Each row has a class, written after it.
[-25 -36 -28  73 -51 -47  27  16 -26 -46  18 -37  41 -33  51  -8 -40  37
  14  18 -27  15  20 -20   3   0  20 -43  14  -5 -14   8  20  -4  28 -31]
Bibi
[ 13 -38  28 -28   5 -78 -13 -29  13  13  31 -27  14 -20  41  10 -59  52
  20  -1  49 -23 -33  -6   0 -10  17  29  -2 -20 -20  26  28 -36 -10  25]
Kedem
[-12 -10  -6  13   4 -42  -8  -3   4  14 -12 -24  19 -42   2  -3 -31  14
   0  -9   0  32 -25   2  -1   5  -5 -22  -2   5   8  -5   0 -40  31  -2]
Kedem
[-19 -38 -11  28   9 -30   0   8 -29  22 -14 -31  32 -45  -4   0 -31  18
   0 -31  -3  42 -26  16   7  29 -10 -35 -10   6  19 -10  -9 -52  28 -23]
Pina
[ 20 -15  44 -63  -6  14  -6 -61  37  54  29  15  11  26  14  21  -5  -7
  -8  28  34 -11 -83  38 -15   4  25  34   4  27  -4  28  44  49 -25  -4]
Tiga
[  4 -28   8 -10   0 -62   8 -19   3 -19  36 -33  20 -30  48  -2 -59  52
  30   2  26 -15   3 -20   8 -16   7  29   2 -11 -24  15  12 -34  -1  23]
buz
[-26   3 -43  89 -39 -21  16  27 -31 -46 -11 -20  21 -47  23  -8 -11  -6
 -12  40 -57  43  15 -10   0  10 -17 -87  29   8   5  -2  11 -25  25 -48]
Desod
[ 21 -27  40 -57 -20 -16  -1 -47  22  27  51  -6  15  22  37  22 -17  12
  -4  27  41 -23 -49  25  -8 -10   7  28  12  27 -24  40  36  19 -21   6]
buz
[  5 -25  16 -21 -46  -5   2 -17   7   3  26  -7  16  -3  25  24   3 -10
 -30  47   8   5 -51  23 -20  -2  -9 -21  22  31  -4  31  31   7 -15 -21]
bev
[ 14 -47  36 -42 -22 -59   1 -46  11  20  54 -19  29  11  65  34 -45  44
   9  33  65 -40 -45  23  -3  -8  20  36   4  -1 -33  54  39   3 -21  10]
latag
[-10  -1 -13  40 -27   9  15  13 -43 -45   4 -19   0 -37  13  -6  18 -23
  -8  12 -11  31  65  -3   1  -3 -42 -49  17   5  10 -20 -26 -36  -3  -8]
buz
[ 14   5   6 -27 -18 -10  11 -20   3 -55  36  11   0 -15  41   6  -1   3
   8  58  24 -35  49 -26 -28 -14  12  13  32 -16 -26  10  20  18 -27  21]
lize
[ -4  10  -6  -6 -16  50   4  13 -18   1 -12  18  -9 -22 -23   7  56 -66
 -42  17  -5  51  28  21 -29  21 -40 -57  14  32  28 -30 -26  -3  -1 -21]
lize
[ -8 -23   2  28 -41 -21  18 -16 -16 -29  34 -18  25 -13  40   4 -18   9
  -9  36  -4  10  -4   9 -12  -3   0 -29  16  17  -7  17  19   9   7 -22]
Bibi
[ -1 -15  12 -14 -10 -50   0 -22  -3 -24  32 -23  11 -35  39   1 -51  33
   7  14  21   3  -3  -9 -11  -9   1   9   8  -8 -11   7  14 -19   3   7]
Bibi
[-12  10  -6  -3   8 -17   5   4   5 -23   2 -10   7 -32  19  -4 -23   8
   6  15  -2  -8  -4 -17  -1  -4  -3  -7  10  -3  14  -7   2 -17   6   4]
lizal
[  5 -12  27 -27 -13 -35  -2 -35   0 -30  40 -15   7 -30  45  10 -30  16
   5  31  40 -24  12 -10 -14 -24   4   6  18  -5 -13  11   5 -24 -24  33]
vopid
[ 12  15  15 -26 -14  -4 -11 -26   4  -8   9   1  -9 -38  22  15 -11 -24
 -31  52  18  24  -5  16 -22  -5 -36 -18  27  17   6  -7   0   3 -14   3]
Tiga
[  7  -1  10 -27   3 -11 -18 -17  32  47 -19 -11   5 -37 -12   5 -18   5
 -15   0  -7  25 -84  16 -12   6  -8  -9  -6  17  29  -6   9 -27  23  -7]
bev
[  0 -16  15 -40   6 -27  -2 -20 -15   4  38 -19   0   2  30  23 -15  10
   6  -3  60 -10  22  17   1  -2  -9  17   1 -10 -20  10  -7 -32 -21  15]
latag
[  8  31  10 -38  -8  19 -15 -24  15   0   7  18 -19 -24   4  18   9 -50
 -43  51  20  29  -3  26 -31   0 -40 -10  31  37   7 -10 -14  23 -10   1]
Tiga
[ -9 -45   0  13 -19 -53  -1 -11  14  44   2 -31  53 -33  20   4 -44  38
   5  -4  -6  25 -72  16  -5  20  13 -17  -6  13  -4  21  43 -21  34 -28]
lize
[  9  -3  21 -38   5 -14 -35 -17  18  48 -15  -8  -2 -50 -14  22  -2 -31
 -50  15  10  60 -64  44 -18   1 -46 -41  10  40  29  -2 -15 -30  20  -1]
Kedem
[ -2 -42   6 -16  14 -38 -10 -21  -2  54   4 -28  25 -21  -4  10 -28  29
   9 -47  26  34 -45  25  18  17  -5   0 -22   3  -2   2   4 -42  24  -6]
buz
[-20  18 -47  75 -20 -23  13  28 -29 -75  -1 -19   5 -62  24 -19 -19  -4
   0  40 -32  34  74 -31  -4  -4  -9 -60  33 -11 -11 -22 -21 -26  16 -15]
Desod
[  2 -18  11 -37  15 -17 -17 -17   0  38  14 -16  -3  -1  -8  20   0 -11
  -9 -27  34  22 -24  32   1   4 -14 -14  -5   8   6   6  -5 -39  -4  -1]
Kedem
[  4  10  23 -37 -20  44  -4 -38  27  40  -2  24   1  -3  -9  25  28 -57
 -51  49   2  34 -70  52 -27   3 -18 -27  22  59  27   6  16  50   2 -24]
Tiga
[-16 -15 -21  52 -28 -59  33   4 -24 -90  42 -43  18 -30  82 -23 -63  60
  54  28   2 -35  85 -59  10 -17  29   2  14 -33 -40  -6  15 -26  -9  16]
Bibi
[-20  17 -17  53 -40  36   2  26  -8   7 -32   4   5 -44 -14   7  33 -57
 -52  30 -52  61 -18  25 -19  19 -40 -84  24  51  39 -22  -5   9  35 -52]
rak
[ 14 -34  28 -30 -26 -33  -9 -36  15  45  27 -14  20 -12  22  32 -22  -2
 -30  31  28  17 -73  47 -21   5 -10 -24  10  35   7  37  34   0  -8 -14]
Desod
[ -7 -16  15 -11  21 -63 -22 -24  16  40  -7 -38  31 -56   5   9 -59  43
   9 -28  14  25 -66   8   5   4  -5  -1 -15   4   5   1  11 -53  31  10]
vopid
[-15 -25  -3  -3 -17  -7  -9 -24  23  58 -15  -7  30 -23  -3  15 -18 -13
 -28  11  -4  61 -91  48 -10  19  -1 -30   2  47  13   8  21  24  32 -40]
Tiga
[-22 -16 -19  48 -17 -65   7  -2 -15 -62  16 -32  32 -51  44 -12 -50  42
  31  13   5  -5  43 -41   2  -6  27  -9  11 -22 -27  -2  15 -30   4   7]
vopid
[-21 -38 -16  51 -37 -33  10   6 -19 -18   5 -33  49 -35  32  -8 -36  15
   0  25 -20  19 -18   3  -4   7  20 -41  17   7  -3  12  26  -1  17 -37]
Pina
[ 15 -32  27 -38   7 -36   8 -36 -13   1  47 -16   3   2  27  16 -28  27
  14  -3  51 -22  10   7   0  -3   8  14   1 -21 -14  19  19 -36 -35  23]
Desod
[ -3 -22   0  13 -15  -4  19  -4 -36 -40  20 -11   7 -13  22   4   6  -4
   4  15  11 -12  42  -1  -5   1  -3 -24  15  -8   5  -2   2 -24 -20  -2]
Pina
[ -3 -47  10  13 -37 -52  -4 -23   3   9  19 -26  35 -17  32   8 -27  24
  -4  17   5  13 -56  14  -4  -3  14 -25  10   7  -5  36  47 -12   8 -24]
Kedem
[-12 -29   3  11 -42 -13  10 -13 -12  -5  22  -7  24 -11  29  15  -9  -2
 -12  37   8   3 -16   7 -15  -2   6 -29  18  14  -5  22  25  22  -6 -19]
rak
[-23 -60 -19  54 -15 -69   1  -7  -3  28   8 -49  46 -41  35   0 -70  64
  30 -25  -8  24 -61   6  11  17  22 -19 -16  -4  -4  21  32 -35  34 -35]
rak
[-10 -21 -20  44 -13 -32  22   2 -39 -36  19 -24  14 -25  22  -6 -21  16
  15  -1   5  11  52 -13   6   8   3 -40   6 -22  -4  -6   0 -47  -6  -8]
Desod
[ -8 -10  -9  11 -14 -23 -10   3  -3  -9 -10 -23  12 -53   8   4 -24   0
 -26  24  -5  37  -9   9  -6   5 -30 -33  12  18  -1 -10 -13 -34  15  -6]
bev
[-12  28 -15  28 -29 -13   2  11 -11 -33 -17  -7   2 -49  19  -3  -7 -15
 -13  44 -15  23  21 -12 -13  -4 -23 -35  20  -3  19 -16  -6 -20  17 -14]
latag
[ -1 -27   1  -5   2 -21   2  -6 -12  -7  25 -18   8  -9  14  13  -2  11
   5 -10  24   3   6   7   6  15  -7  -6  -2  -9   5  -3  13 -24 -12  -6]
lizal
[-23  18 -26  34 -31  14   9  22 -34 -42 -12  -8  -4 -34  10  -6  15 -38
 -20  22 -10  50  64   1  -5  13 -31 -52  17  15  17 -31 -31 -30   5 -31]
latag
[ 23  -8  38 -81  27   8 -21 -46  20  77  14   6  -6  -3 -27  37   8 -26
 -33 -12  43  24 -74  56 -12  13 -27  -6  -8  22  23  10  11 -19 -12   5]
Desod
[ 12 -28  18 -26 -32 -24   7 -17  -1 -22  57  -8   8   5  49  30   0   1
 -22  59  29 -16 -27  18 -18  -9 -17 -14  26  14 -10  38  34  13 -32 -12]
lizal
[-30  -1 -38  78 -27 -51   8  23 -20 -70  -6 -38  28 -68  35 -27 -39  25
  24   5 -31  23  54 -44   3  -5  18 -43  15 -14  -9 -21  -3 -43  22 -12]
vopid
[ -9 -34 -11  16  -4 -46  28  -4 -31 -55  44 -25  15   4  52 -24 -31  53
  62  -7  31 -39  85 -47   6  -1  46  18  -1 -42 -47  -2  19 -37 -31  16]
lize
[  0 -41   5  18 -48 -35  15 -18  -7 -28  52 -37  23  -5  56  11 -28  32
   7  45  16 -19 -10   0  -6 -13  11  -9  23   3 -29  33  35  -5 -17 -11]
bev
[  1  14  -2  21 -57  35  25   6 -17 -70  33  21  -8   6  32  11  46 -38
 -23  70 -21 -12  43 -13 -21 -14  -3 -37  45  14 -10   8  20  45 -17 -23]
Bibi
[  9 -50  22 -49  21 -38   1 -29  -9  25  44 -19  18  -3  18  17 -21  32
  18 -24  58  -7  -2  15  -4  10  12  20 -10  -9 -28  15  16 -36 -20  17]
lize
[ -6 -10 -13  44  -8 -56  13   1  -8 -34   2 -30  20 -57  35 -14 -54  40
  21  12 -14  10  14 -22   4  -1  13 -23  10 -21  -5  -2  15 -44  15  -2]
Desod
[ -4 -14 -12  42 -44 -22   4   8 -14 -23  21 -16  14 -20  24   2  -4  -9
 -17  43 -11  26   2  -1 -13  -1  -6 -50  28  27  -6  17   9  -8   5 -33]
Kedem
[ 24   1  24 -53  -5 -28   0 -25  -8 -48  51   8 -11 -10  43  19  -3  -3
 -12  55  46 -36  53  -4 -34 -20 -20  14  34  -5 -28  18  -1  -2 -40  40]
lize
[ 11 -27  18 -16 -26 -37  -1 -21   4   8  40 -24  24  -7  46  21 -25  20
  -3  36  30 -18 -47  14 -11   2  -4 -10  12  10  -3  33  42   5 -19 -12]
lizal
[  3   2   0  19 -58  28  10   8 -11 -31   7   4   2 -18  10  17  41 -44
 -45  72 -24  15  -7   9 -24  -3 -22 -59  40  39   8  10  21  17 -15 -35]
bev
[  0 -37  25 -25   8 -32 -15 -27  -6  51  12 -31  16 -30  -2  18 -27  21
  -7 -40  34  35 -45  35   2  19 -25  -1 -21  12  11   1   5 -41  13  -2]
Bibi
[-23   0 -29  49 -26 -57  -1  11 -12 -30 -16 -26  21 -60  29 -10 -44  22
   5  22 -19  31  10 -16  -3   1  -9 -28   8 -16  12  -8  -1 -44  36 -19]
latag
[  2 -31  12 -24   7 -16   9 -19 -31 -37  39 -10   6  -6  27  12  -4   3
   3   8  44 -17  39   8  -4   1   2   3  14  -2 -20   8   0 -16 -34  14]
Pina
[  8 -27  15 -15 -21 -20  17 -34 -16 -32  50 -10   1   9  47  11 -15  16
  19  18  51 -32  41  -6  -9  -4  12  22  13 -21 -20  13  28   7 -49  13]
Tiga
[  7  -8   8 -16 -30  -2  -8  -6   7  13  19  -8  13 -19  22  28   6 -29
 -42  54   5  25 -55  35 -25   7 -31 -47  23  41  21  19  16  18  -7 -30]
lizal
[ -9 -15  -9  31  -9 -47   0  -9   2  -2  -4 -26  19 -58  32 -10 -54  28
  12   5  -2  27 -24  -5  -4   1   6 -13   3  -9  12 -11   6 -26  20  -9]
Tiga
[  3 -22  19  -9 -31  -2   8 -16 -16 -25  38  -9  16 -11  34  17   3 -30
 -36  68  20  -1  -2  29 -23 -16 -17 -34  34  31  -7  18   5  14 -24  -6]
Pina
[  20  -23   45  -70    6   22  -12  -52   36   64   14   20   16   22
  -13   26   11  -17  -28   16   21   -5 -114   55  -20    9   15   19
    1   35   15   32   44   42   -6  -14]
Pina
[-10  -2 -15  35 -38  -1  12  15 -12 -34  10  -7  18 -28  23  13  12 -28
 -37  62 -18  29 -10  16 -18   6 -26 -64  31  28  11   6  15  17   5 -41]
lizal
[ -8 -37  15 -12  -1 -30   5 -23 -15  13  21 -25  18 -16  12   5 -28  25
   7 -33  27  24 -10  17   5  15  -2   1 -16   4   3  -2   7 -33   7  -4]
Bibi
[  0 -17   2  -4   4  -3   9  -1 -22   1  19  -9   8 -18   2   7  10  -3
  -1  -9  13  18  21   7  -8  14 -10 -22   5  -1   0  -9  -2 -31  -1  -8]
lize
[  9   9  16 -31 -13  -5   3 -11  -8 -44  19   0 -16 -24  32   7   4 -25
 -18  45  26  -4  31  -1 -18 -29 -22 -25  28   7  -2   6 -14 -19 -30  21]
Kedem
[  3 -13   0   7 -23 -13  27  -9 -37 -64  48 -19   0  -1  41   3   4   5
  17  15  30 -25  86 -18   4 -17 -16  -2  18 -18 -26   4   0 -22 -34  18]
buz
[  2  -4   2  -7  -2 -41  -6 -11  -1 -14  21 -29  13 -42  34  -9 -45  23
   9   6  15  12  -1 -10  -3 -13 -13   3   8   0 -11   1  -9 -29   6  11]
buz
[  3   5  29 -46  -1  26 -12 -25  -6  24  15  13  -8  -5 -27  35  45 -56
 -44  12  31  26  -6  39 -24   9 -31 -30  12  42  16  -7  -9 -10 -16   4]
vopid
[ -8 -56  11  -1 -14 -55  -1 -25   4  39  21 -33  39 -20  38  14 -55  45
  13 -10  22   2 -70  21   1   5  16  -6 -12   4  -7  33  34 -18   7 -14]
rak
[-13 -21  -2  10  12  -9  -5  -2 -11  54 -21 -21  22 -39 -23  -2 -13   9
  -3 -32 -14  62 -42  23   1  30 -17 -35 -15  13  22 -18  -8 -48  41 -26]
lize
[  7   9  35 -52  -3  22 -19 -25  -6  30  13   7 -15 -11 -25  39  45 -63
 -53  12  35  34 -19  50 -29   2 -52 -36  12  44  28  -8 -14 -17 -20   4]
vopid
[ -8 -64 -20  42  -2 -80   8 -12 -14  -2  24 -52  39 -30  34 -17 -67  79
  53 -58   5   2   1 -15  27   6  40   7 -19 -39 -14   9  22 -62  25 -11]
buz
[  8 -11   6  12 -34 -12  25  -7 -45 -81  56 -16  -9  -3  48  -1   5  -2
  10  38  33 -28  97 -24  -6 -27 -10  -7  31 -13 -25   8   0  -9 -49  11]
buz
[-30   2 -45  77 -14 -40   6  27 -12 -32 -38 -25  26 -68   1 -29 -25   8
  11  -3 -51  51   9 -29   4   5   8 -60   4  -2  22 -23  -9 -49  49 -26]
Kedem
[ 18 -11  31 -46 -11  15  -3 -31 -10  -5  46   0 -17  12   7  28  22 -21
 -22  26  50 -14  13  22 -14   1 -24  10  18  14  -9   7   3 -13 -43   9]
bev
[-16   1 -20  39 -47  -4  14  -1 -15 -26   4  -4  26 -23  13   6  10 -30
 -25  55 -30  35  -2   7 -16   7  -9 -70  31  27   5  12  26   8   5 -37]
Desod
[ 11   5  34 -63 -23  23 -10 -36  27  52  11  19   4   8   3  37  23 -45
 -50  48  29  17 -73  56 -26   1 -18 -11  14  48  19  20  12  30   1 -15]
latag
[  3  -4  11 -39  -4 -21  -5 -20   7 -26  37   0  -6  -5  24   5 -12  -4
  -4  33  42 -13  23 -10 -17 -23   7  12  22  -2 -27  14   0  -2 -20  25]
Kedem
